Below is a small trained network, with its code and all its weights. Each question gives an input and a class and asks what happens when units are switched off, that is, made to give their printed mean instead of their output.

import numpy as np


def w(rows, s, z=0):
    codes = np.array(rows[::2]) - 128.0
    scale = np.full(codes.shape[1], s)
    scale[-1] = z or s
    return codes * scale


def f(y):
    return np.maximum(y, 0)


def log_softmax(a):
    a = a - a.max(-1, keepdims=True)
    return a - np.log(np.exp(a).sum(-1, keepdims=True))


def net(x, mask):
    res = np.array(x, float).reshape(1, 5) / 4 @ E
    y = f(res @ A[0][:, :-1].T + A[0][:, -1])
    res = res + np.where(mask, y, B[0][:, -1]) @ B[0][:, :-1]
    return log_softmax(res[-1] @ U[:, :-1].T + U[:, -1])


A, B = {}, {}
E = w([
[101,142,129,128,92,112,106,137,116,104,107,125],'x0',
[141,194,4,179,96,88,164,110,171,199,95,132],'x1',
[138,176,84,21,66,90,235,169,178,60,148,124],'x2',
[59,92,181,125,91,172,161,84,204,164,59,104],'x3',
[224,216,143,111,77,165,90,86,160,41,145,87],'x4',
],0.012)
A[0] = w([
[209,151,165,117,84,196,97,107,152,103,138,98,86],'neuron 0',
[137,113,107,1,121,72,198,169,180,94,120,134,3],'neuron 1',
[83,80,188,107,94,173,161,92,224,146,57,92,43],'neuron 2',
[118,77,246,57,135,145,91,186,124,102,186,108,3],'neuron 3',
[185,120,113,118,131,57,101,189,55,121,192,161,59],'neuron 4',
[48,92,153,116,156,93,188,238,89,191,115,194,28],'neuron 5',
],0.0088,0.0044)
B[0] = w([
[75,166,141,185,145,139,210,91,63,73,154,138,236],'neuron 0',
[8,34,158,195,190,120,57,89,89,137,58,215,250],'neuron 1',
[190,113,104,1,197,66,86,225,82,77,133,108,229],'neuron 2',
[120,119,51,180,60,50,164,117,224,236,132,116,236],'neuron 3',
[197,134,97,48,190,168,112,195,121,144,111,89,219],'neuron 4',
[163,240,152,184,78,200,167,85,130,4,150,117,238],'neuron 5',
],0.009,0.012)
U = w([
[84,87,172,164,159,142,11,112,78,148,125,147,254],'0',
[158,137,109,33,148,107,106,227,101,98,153,111,38],'1',
[123,177,140,119,91,150,174,90,130,40,173,120,22],'2',
[116,159,41,128,86,62,148,141,209,185,120,130,165],'3',
],0.012,0.0074)

Each question gives the input, the list of numbers given to net, and the class t.
The units are the neurons (one row each of A and B). Each row of codes is followed by its name. A weight is (code - 128) times the scale printed after its matrix; where a second scale follows, it is the last column's (A, B and U).
mask holds one flag per neuron, in row order. A switched-off neuron (its flag False) gives its mean, the last column of its row in B, instead of its output. The means were averaged over made-up inputs and are rounded, as every weight is.
A unit's drop is (log p(t) with every unit on - log p(t) with that unit switched off) / (log p(t) with every unit on - log p(t) with every unit switched off).
The circuit of an input: a set's keep is (log p(t) with only the set's units on - log p(t) with every unit switched off) / (log p(t) with every unit on - log p(t) with every unit switched off). Starting from all 6 units, units are removed one at a time, each time the one whose removal leaves the highest keep (on an exact tie, the one counted first), for as long as the keep stays at least 0.8.
circuit, biggest first: the units of the circuit, biggest drop first
most important unit: the unit with the biggest drop
k most important neurons: the k neurons with the biggest drops, biggest first
drop of u: that unit's drop, to one decimal
input [1,-6,-4,-3,-3], class 3: circuit, biggest first => [neuron 3; neuron 1]
input [-4,-7,-3,-8,2], class 1: most important unit => neuron 4
input [3,6,4,-4,-6], class 2: 3 most important neurons => [neuron 5; neuron 3; neuron 2]
input [-2,5,2,-6,-8], class 2: 2 most important neurons => [neuron 5; neuron 2]
input [-2,-7,4,-3,-5], class 3: 2 most important neurons => [neuron 3; neuron 0]
input [7,3,4,4,-3], class 0: circuit, biggest first => [neuron 1; neuron 3]
input [-7,4,-1,-5,4], class 1: circuit, biggest first => [neuron 3; neuron 5]
input [-3,-1,7,6,-6], class 0: 2 most important neurons => [neuron 1; neuron 4]
input [2,-3,0,-4,-1], class 1: 2 most important neurons => [neuron 1; neuron 4]
input [3,-8,1,1,5], class 3: 2 most important neurons => [neuron 3; neuron 5]
input [-8,7,7,3,-1], class 0: 2 most important neurons => [neuron 1; neuron 3]
input [7,3,4,6,-5], class 1: 3 most important neurons => [neuron 2; neuron 0; neuron 3]
input [-4,-6,-1,-3,5], class 3: 2 most important neurons => [neuron 3; neuron 5]
input [-7,-4,1,5,4], class 1: 2 most important neurons => [neuron 2; neuron 5]
input [8,0,-4,-2,-6], class 2: 2 most important neurons => [neuron 5; neuron 1]
input [2,3,3,1,0], class 0: circuit, biggest first => [neuron 3; neuron 1; neuron 5]
input [-8,8,2,-2,8], class 2: circuit, biggest first => [neuron 3]
input [-6,4,6,1,-8], class 2: drop of neuron 5 => 1.3
input [7,4,-2,-3,-7], class 2: drop of neuron 5 => 0.6
input [-4,-1,7,0,-6], class 0: circuit, biggest first => [neuron 1]
input [3,-4,-1,2,-7], class 2: drop of neuron 1 => 0.0
